Moves between states:
at | φ ε
CT | BG DC
JM | FZ DD
BF | NR CC
JL | HG QF
LJ | ZJ MG
QT | FF GM
RM | DL BH
CL | FL SR
GL | GH JL
HR | GL BQ
DS | ZT HS
PP | MS JN
DJ | PP FZ
SB | TZ DS
NZ | NS TR
NS | ZS CQ
DD | JN DM
BD | BM DL
DP | ZF NS
DC | FR SQ
FL | JZ RL
QH | LC FR
TJ | GM BQ
QL | QT TJ
QC | QL HZ
MG | SZ ZD
QP | BZ CT
BP | RM CQ
MM | BZ ZS
QM | QG NT
SZ | RF LJ
HP | BP RH
CQ | JJ SL
ZD | SL CN
TC | MG HB
LC | QP HQ
BZ | BR NR
DL | RR HP
HG | FT CH
TZ | HZ TT
FF | FT QC
ZS | QB JJ
PC | RD ZF
HN | HJ ZC
DH | TR MM
BH | HP BM
QG | SR DJ
PG | RD SR
RZ | DS TB
HQ | CT DM
ZC | TB RR
JT | JM CM
BG | LQ QP
ZZ | MJ FF
RL | ZR QM
JH | PQ HT
MB | FR QH
ZF | NZ DH
RD | JH QM
NR | ZF BR
RR | TB BP
HF | PG JH
BR | DH DP
HS | HN CM
QF | CH RZ
CH | BQ TD
TR | NR BZ
MC | NS CQ
MJ | FS FT
HB | ZD BM
TD | DN SL
FS | CM HJ
MS | DM PG
SR | RL NT
CM | ZC RH
ZT | QF HN
RF | JJ HR
FT | HJ QL
ZR | CL QG
TT | BG QP
PH | JT CL
HZ | GM MB
CC | BH ZZ
GM | QC MJ
ZJ | DT DP
SQ | HF MC
CN | CM JL
PQ | SQ PC
DN | LJ DL
HJ | ZZ QT
DT | BH DN
GH | RF FT
QB | DP MC
JZ | PH ZR
CF | MS BG
NT | DJ MS
LQ | DM PC
DM | CF SB
BM | CN RR
FC | BZ RM
JN | NT CF
RH | CC GL
FZ | QF PH
SL | TC QZ
TB | HS ZR
BQ | SL ZZ
HT | PC NR
FR | HQ HF
QZ | HB QZ
JJ | MC SZ

The rows follow the links: the fewer symbols apart two states are, the more alike their rows tend to be.

Each row is also shifted at random along 8 hidden directions that mean nothing.

Some states, each with a row of numbers:
ZR:   9   13  -10  -24  -13   -4   -7  -13    1    3    3   16   -5   -5   -3  -22  -14   -5    1    7   21   -7   -6   10   10   -7    5   -1  -15  -17    9    9  -12   18   12    5  -16   -5    7  -25   37    7  -21   -5  -12  -44   -5   21  -14   11   -4  -11    3   13    0   -2   -3
DH:  27   -2  -10   -1    6   -6  -14  -13  -11   12   10   -5   14  -10   10   10    2   -7    8  -18    5    2   10    3   -7    3  -15    1    0    3   14    1    2   10   -1   12    8   -8   10   15    1  -11   10    3  -12   -6  -15    5   30    2  -28    5    4  -10    3    0    1
ZD:   4    9    2    6    4    1    5   -6    7   10   -7   22   -9   12    4   -1  -10  -16   -7   -1   -9    4   -8  -10   -4    0    7   11   19   13  -11    5   13  -12    1   -6    2   22   -6   -9  -21    9    8   -1   -3   19   -5   -1  -20   -6    3    7   -8   -1    6   -2   -9
SB:  20    3    5  -13    9  -16   -3    5   -5    7    2    5   -2   -5  -20   -1    3   -9   -1    3    4   -8  -10   -8  -11    5    0    7   -1   -6   -9    2   -9    2   -5  -13   -6   -7   -3   -3    5   -3    1   -5   11  -12   26   18   -5    3   -3  -12    4  -10   16    4    5
BQ:  77   -2    3   28    2  -16   20  -28  -16   -7    9   10  -19   16   32   -8  -12  -23  -19    0   14    6    8  -12  -32   -9  -16   40   19   17   10   27    9   -4  -11  -14   -4   18    6    1  -22   33   13    1  -10  -13  -12    1  -24   23  -23    0   21   -7    4    8  -19
BD:   2   -3   -4   22   -5  -10   -1   -8   -5   -3   -3   19  -10   -6   30   -4  -24    6   -1  -14   13   18    0    4   -2   17   25    2  -11   38   10    8    6    7   -8  -17  -13  -13  -18   11   -6   18  -16   18  -15   30   -8   -3  -15    6  -12    7   -1  -14   -1    1   18
RL:  16  -13  -19    1   -1   12    4   -3  -26    8   10  -46   -9  -10   20   18    0    6   14   -2   19   -5   -4    5  -15   -4   -1   -5   -9  -21   21   15   -4    6   -5  -14    7  -11   -9   22    8    0   -3    5   22  -21  -22    3   34    8  -11    3    5   11   -9  -21    8
JN:  -4  -13  -30   15    2    5   12  -17   -7    1    1   14   -8    2   26    9   -8   10   34    4   28   38   -3  -19  -11   14   -1  -19    7   45   12  -11   -2   35  -14  -35   -3  -12  -11   19  -11    0    7    3   15   -4  -17   -8    1  -14  -26   -9   20   -2    1   -9   17
PG: -27   -4    0   -9   -6   17    7   16   17   -6   -6    1    7   -1    3    2   -6   21   16    8    3   15   -7   -8   -3    3    5  -25  -16   -2   13  -20   -8   24    6   -6  -13  -10    5  -14   11   -1  -19    0    4  -11   -3  -14  -10  -20   16  -19    1    8  -13   -1    5
RM:   3   -1  -27  -19   -4  -11   -3  -14    1   -1    0    0   15  -10   20   -6   -1    8   11   -7   12   -4    2    5   12   16    9   -4   -7    6   12    5    0   12   -8   -1   -5  -12  -11    1   23  -17   -1   -1   -3  -31   -6   -2   10    3  -15    4   12  -10   -8   -7   13
MS:  29   -2    9  -19    0   -4    5  -10  -12   -3    4    2  -13  -10   -9    6   -2    0   -3    7   15   -9  -18  -17  -16    6    1    7   -2    0   -1    2   -5   -4  -19  -33  -10  -16   -6   13    7   -6   -9    7   23   -7    1   11    5   17    4  -14    3   18   30  -12   15
GM: -13    3   13    9  -26  -12   15  -14   -6   10    6   19  -27  -11   22    3  -24    9  -16   10   26   17    7   -1   -7    3   10    8  -14   19   27    6    0   13   -5  -26  -23   -2  -17    2    7   42  -36   19  -18   -9    0    1  -32   23  -12  -11   10   12   18    4   13
SR:  34   -3    7   -8    7   17   -7    7  -14    4    1   -4   -3    0  -10    5    5   -5    5  -16   -7    2  -18  -11    2  -11   10    5    6   -7  -11  -11    2   -6   -7  -36  -18    1    3   11   -2  -17    6    6   29   18   -8   11    6    2   16  -21    1    2    9   -4    5
ZC:  -3   11   13  -11   -4  -17    4    4   10   -4    0   -5   -8    4   -4  -19   -3   -5  -11   34    2  -23   11   14   -3   12    6   -6   -7  -31    6   14  -17    2   17   42    3   -2    3  -30   27   18  -18  -11  -18  -46   20    8  -22    0    1   13    1   -5  -12   11  -20
FR:  -6   10   -9  -18   -4  -12   10  -16   -4  -11  -15  -13   -9   -1    2    9    0    5  -13    9   17  -17   -4    5  -17   -3   -3   14   -3  -20    9   18   -5   -4    1   -2    0   -7   -1    2   18   18  -13   -3    4  -28    7    5   -4   20   10    4    0   15    0   -7   -1
ZZ:   8    5   -9   -7   -4    4    5    0   12   -6    5    2    6    8   11   -5   17   -7   -5    7  -14    1   16   -5   14   -5  -11    5   24   -3   -3   -4   -2  -12   -7    4   -1   33    0  -11    5  -15   30  -20    9  -26    0   -8    0   -2   -4    3   17  -10  -12   10  -23
QP:  12    5  -16    1    9   -5  -11   -9    2   -3  -22   24    5   10   -6   -1    5   -8    1  -11   13   12    3    2   -2    1  -13    8    8   16   -6    3    0    7    4    4   -2    3    8   -5  -13    7   11  -10   -4   11    1    8   -3    0   -8    6   10  -18   -4   12   -5
BH: -16   -8   -3    6   -5    1  -11   11   10   -9   -4   12   20   -2    5  -15   -3    6    5  -13   -6   -1    7   10   17    7   10  -10  -18   11    2   -3    2    6    3   21   -6   -9   -5  -12   10   -9   -7   -3  -16   13    1  -10   -3   -7   -1   12    0  -14  -19    0    8
MJ: -54   14   10   11  -26   -1   13  -13    9   -6    0   22  -22   -2    8   -2   -9    5  -15   19   -2   19   20    9   23    5    4   -1   13   26    2   -4   -5  -13    2   -9   -2   14  -15    7   -1   22  -15    2  -17   24   -8   -9  -17   10   -2   16   -7   23   10    3  -10
FS:  29    0    7   -9    0   -7   -5   15    4    4   15   14   11   -6    1  -10    9   -8    1  -13  -16    4    2   -8   11   -9    3   10    0   -2   -2   -5   -3    3   -8  -13  -17   11    4  -12    8  -20   16   -7    2  -23   20    7   -1    1   -7  -23   13  -23    2   14   -7
LQ: -14    9   11   -9   -1    0    1    4   12  -10  -13   13    0    0  -19    6    4    3   -2   15    2    0    0   -5   -6   10   -5   -7    0    0   -6   -5   -8   -1    2    3    1   -8    3   -2   -2    8  -16   -1    1   17    8   -1  -10   -3   14    1  -10    8   10    4   -1
CT: -40    9    1   -1   -6    0   -8    5   -3   -4  -14   10    1  -13  -22    9   -4   13   -2  -10    8    7   -2   10    6    4   -4    1  -14   17   -5    1   -1   -3    4   -5    1  -20   -3   16   -9   10  -20    9   -8   49   11    9    5   12   14    7  -21   15   11   -9   18
ZT: -34    8  -18   -5   -5  -12   21  -14   -5    3   11  -28  -18   -8   22   11  -13    8   19   36   15    6   13    9  -15   23    2  -12    1   -4   13   14  -13   17    1   -3   25   -5  -19    9   17    9  -14    3    0  -47    6   -3    4   -2  -16   10    7    6   -2  -14    1
DJ: -20  -21   -8   21   -7   20    9    4  -14    5    6  -22   -8   -9   17   10  -10   18   28    7   26   17    3   -1   -9    8    3  -22  -22   16   25    1  -11   26   -4   -9   10  -25   -8   20   -4    4  -19   11    7   10  -17   -9   16   -4  -15    1    2   17   -4  -19   21
BM:  12    6   -4  -22   -3   -5    1   -8   -1    5    6  -11    1  -11   13    7   -7    2    1   -2   -2   -9  -11   -3   -5   10   18    6   -3   -7    3   11    5   -2  -11  -11   -4    0  -19    0    7  -11   -8    9   13  -22    4   -5   -1    4    1   -4    2  -12    5   -9   15
DP:  42  -17   -2   34    8  -20   -1  -21   -8    7    0   29   -6   14   20  -20  -11  -17  -10  -11   19    9   13    2  -12   -2  -12    5    3   21   16   -4    9   24   12   21  -10   -5   18   -7   -6   29    8    4  -37   -3  -15    5  -17   -2  -33   -1   15  -16   -4   22  -13
HN:   4    6   16  -17    7  -11  -14   18   -5    7   16   -9    5  -25  -31    2   11   -8    3  -24  -29  -16  -13    1   19   -1    9    9   -4   -7  -21   -1   -7  -22   -9  -20    1   -9   -6   23    8  -40    7    8    8   27   29   28   30    8    5  -14  -22   -4   25  -13    8
HZ:  14  -19    6   16   -3    4   -9   24  -10   17   -8    8   10    1    0    1   10    2   -3  -27    2    2   -1   -2   -1  -15   -7    1  -17    2   19   -4   -1   14    1    9  -21   -4    6  -14   -2   11    6   -5   -8    4   19    6   -3    4  -10  -12   13  -20  -16   12    7
PH:   4    9   -4    6    8   17    0   -5    3   -5  -10   -5  -16   27   -7   -9    3   -8  -11   28    1    5   11    8   10   -7   -5   -2   34  -17  -24    0   -4  -12   23    7    7   28   13  -19  -10   11   16  -25   12    0  -15    3  -21  -14   14   20   10   -2  -16   18  -32
QF: -24   21   12    3    3    3    5    8   14    0    8   14  -12    6   -9   -5  -14    4    6   26  -10   30   -2   -3    1    5   14   -1    7    9  -27  -13    4   14    9  -32   -2   20   -5  -12  -15    1  -12    4   11   -6   11   -2  -34  -16   20  -22    4   -5    8   12    3
CC:  49   -4   21   23   15    4   -5   14   -2  -15   -2  -17    3    9    5    3   11   -6  -19  -11  -19   -3    9   -1   -1   -1    3   17   16    3  -18   -1    8  -28   -5   -1    0   18    4    5  -28   -5   20   -3   13   36   -2   -9    2    2   14   15    6  -31  -11   21   -9
SQ:   5   -8   12   13    3  -10   -2   15    7  -12  -13   13   10    1   -8  -11    5   -4   -4  -28  -14   -5   -9   -1    1  -13   -5   -1  -14    5    2  -11   -4    0    5   15  -12  -15   21    2    0    3    2    3  -27   37    7    6    2   -2    7   -5  -21    2   -5    1   -9
CQ: -10  -11   -9  -16    2   -5   -2   -1    2   14    7   -5    9    3   -4   -1    2    3    2   -1   -9  -10  -19   -8   10   -5    8   -8    3  -14   -5  -16   17    7   -4   -6   -4    2   -4   -4    5  -18   13    8   10  -32    5   -9    7  -10    3  -25    7    0    0    0   11
HF: -21    1  -19   -8    1    0   14   -1    6  -11  -10  -11   -1   -5   12   18   -1   14   12   -9   -3   13   -9  -12   -5    0    6  -10    2    5    5  -13   -3    7   -7  -27    0   -6   -7   22    3  -11    4    4   14    1   -7   -9   14  -10    8   -6   -6   10   -1  -18    4
CL:  26    3   -4    2    5   12   -7   -1   -9    4   -5   -3   -9    4   -5   -1   -3   -8   -1   -6    4    7   -6    1    4  -12    5    5    9   -9  -11   -2    0   -3    9  -22  -12   10    7   -2   -6   -2    7   -2   14    6  -12   12   -5   -1    8   -9    9   -3   -8    4   -6
FC:   5   -6    6    8    9    7  -13    8    4    0   -7  -10   11    6    4    7    2    5   -4    3   -5   -2   14   10    3   12    5  -11   -1   -7   -2   -8    6   -1   10   20    2    4    2   -8  -10    3   -3   -5    3    5   -2  -14   -3  -11    8   13   10  -27  -20   20    1

From each start, follow one symbol. Which state do you reach?
Answer with the state's name.
 -4    5   -9   -6    6  -14    6    0    8    5    4    3   -6    4    0   -3   -1    0   11   12   -2   11    1   -4   -7    9    6   -8   11   -2   -8   -2   -7   12    4   -7    4    7   -3   -6    6   -5    6   -6    3  -32   16    7   -8  -15  -10   -7    9  -18   -1    3   -3
φ	ZT
 13   -8   -6    2   -3  -10    9  -17  -14   -5   17  -13    2   -4   14   -4  -10    5    4   -2   14   -9  -12    0   -7   -8   -7   18  -16    2    7   14   10    7  -13   -6    7  -12   -2   11    8   -6   -4   15   -2  -32    0   -7   11   21  -11  -13    7   20   11  -13   19
ε	HR
 14   -5    9   13    7    6  -14    7    2    7    4   -4   16   -9    2   12    4   -1    2  -17  -11   12   12    5   -5    2   -3   -4   -6    4    7  -12    4    4    6    7    3   -4   10    8  -15   -3   -1    4   -9   28  -11   -2   13   -7   -1   -1   -4  -18   -3   10    2
ε	BR
 26    3   -1  -14    8   -7    0   -6  -11   -6  -12  -16    1    2  -13   10   11   -1   -8   -1   12  -21   -8   -2  -20   -6   -9   19    2  -19   -3   16   -2   -9   -5   -2   -1   -6    5    3    0    6    1   -4   18  -16   15    9    7   18   14    1    3   -4    3    5    4
ε	DM
 11    0   30   27   -8   -8    1   12   -3   -5    8   13  -15   -2   -1   -9    5  -14  -19  -12  -12    0   16    3   10   -7   -3   13    5   17    1    4   -5  -24   -3    3   -4    5    2   11  -11   15    3    5  -21   49    6   11   -6   17   -7   12  -10    0   12    8  -15
φ	ZZ
 11   16    7  -26    3   -5    7  -14   16   -7   -9   37  -14   21  -18  -16   -3   -7  -10   46   17   -2   -1  -11   -1    8   -2    0   19   -6  -21   -6   -5    5    4   -7   -7   16    9  -35   12    9   -5  -18   13  -42    7    2  -47   -3   13   -9   19    5   12   23  -16
ε	DM
 -4   -1  -28    4  -11  -19    9  -38   -1   -7    4   26   -8   10   19  -22  -10  -10   -2    3   19   -6   -4    4    9   -4   -9    9    4   24    7   18    6    8   -3   11    7   -4    0    3   12    9    7    3  -27  -19  -16    1   -3   13  -26    8    0   23    6  -12   -6
φ	RF
 16   10   10   -2    4   -7   -7  -13   11    9    1   28    4    0   -1    5  -11   -7   -8   -1   -3   23    3   -6   -5    3    5   -3    6   12   -4  -23    7   15    7  -14  -19    6    9   -5   -3    5   -5    5  -10   -3  -10    4  -20  -11    2  -19    5  -13   15   19   -4
φ	NZ
-21    4  -16  -27   -4    2    5  -13    0   -1    2    3    2   -9   -4   10    1   11   18   17   23    7   -7  -13   -3   14    0  -11    0    7    4   -3   -9   15  -14  -23    1  -14  -11    9   14  -14   -9    1   24  -29    3   -4    4    1   -1  -12   10   16   13  -15   17
φ	MS
 -7   15  -20    2   -1  -12    9  -28   -9   -9  -20    6  -19    7    4   10   -3   -3  -10    8   23    4    6   10  -11    3   -6   18   16   12   -6   18    2   -6    3   -8    4    3   -6   11   -5   29   -5   -3   -5    9   -6    9   -7   16    0   19    1    8    5    1   -5
φ	QP
 -5    0  -31    6    5    6    6  -15    9    6   -4   24    4   19   12   -9    6  -15   13  -14  -11   10   -8  -11   11   -7   -5   -1   27   27  -10   -3   13   -3   -4    2    9   21    0   -6  -15  -12   37   -8    1    9  -15   -9    1  -18  -14   10   -1   -3   -9   -6  -16
ε	ZD
 -5   -3    2   -5   -2   15   -1    6    3   -2   -3   11   -3    0   -8    0    0    4   10    5    8    9   -8  -11    2    2    4  -18   -2    5   -4  -14   -5    8   -4  -20  -10   -6    4   -3    2  -10   -5   -2   18    9   -7   -2   -7  -10    9  -11    3   10    5   -2    6
ε	MS
 16    2  -15  -28    9   -3   -6   -7   -6   -2  -11  -12   14   -2  -16    8   21   -5    5    5   14  -23   -2   -2  -13   -1  -22   10    5  -21   -2   16   -8   -6  -10   18   13  -10    5    0   16  -14   12  -17   15  -25   11   12   21   10    0   11    5    1    1   -6   -4
φ	LQ
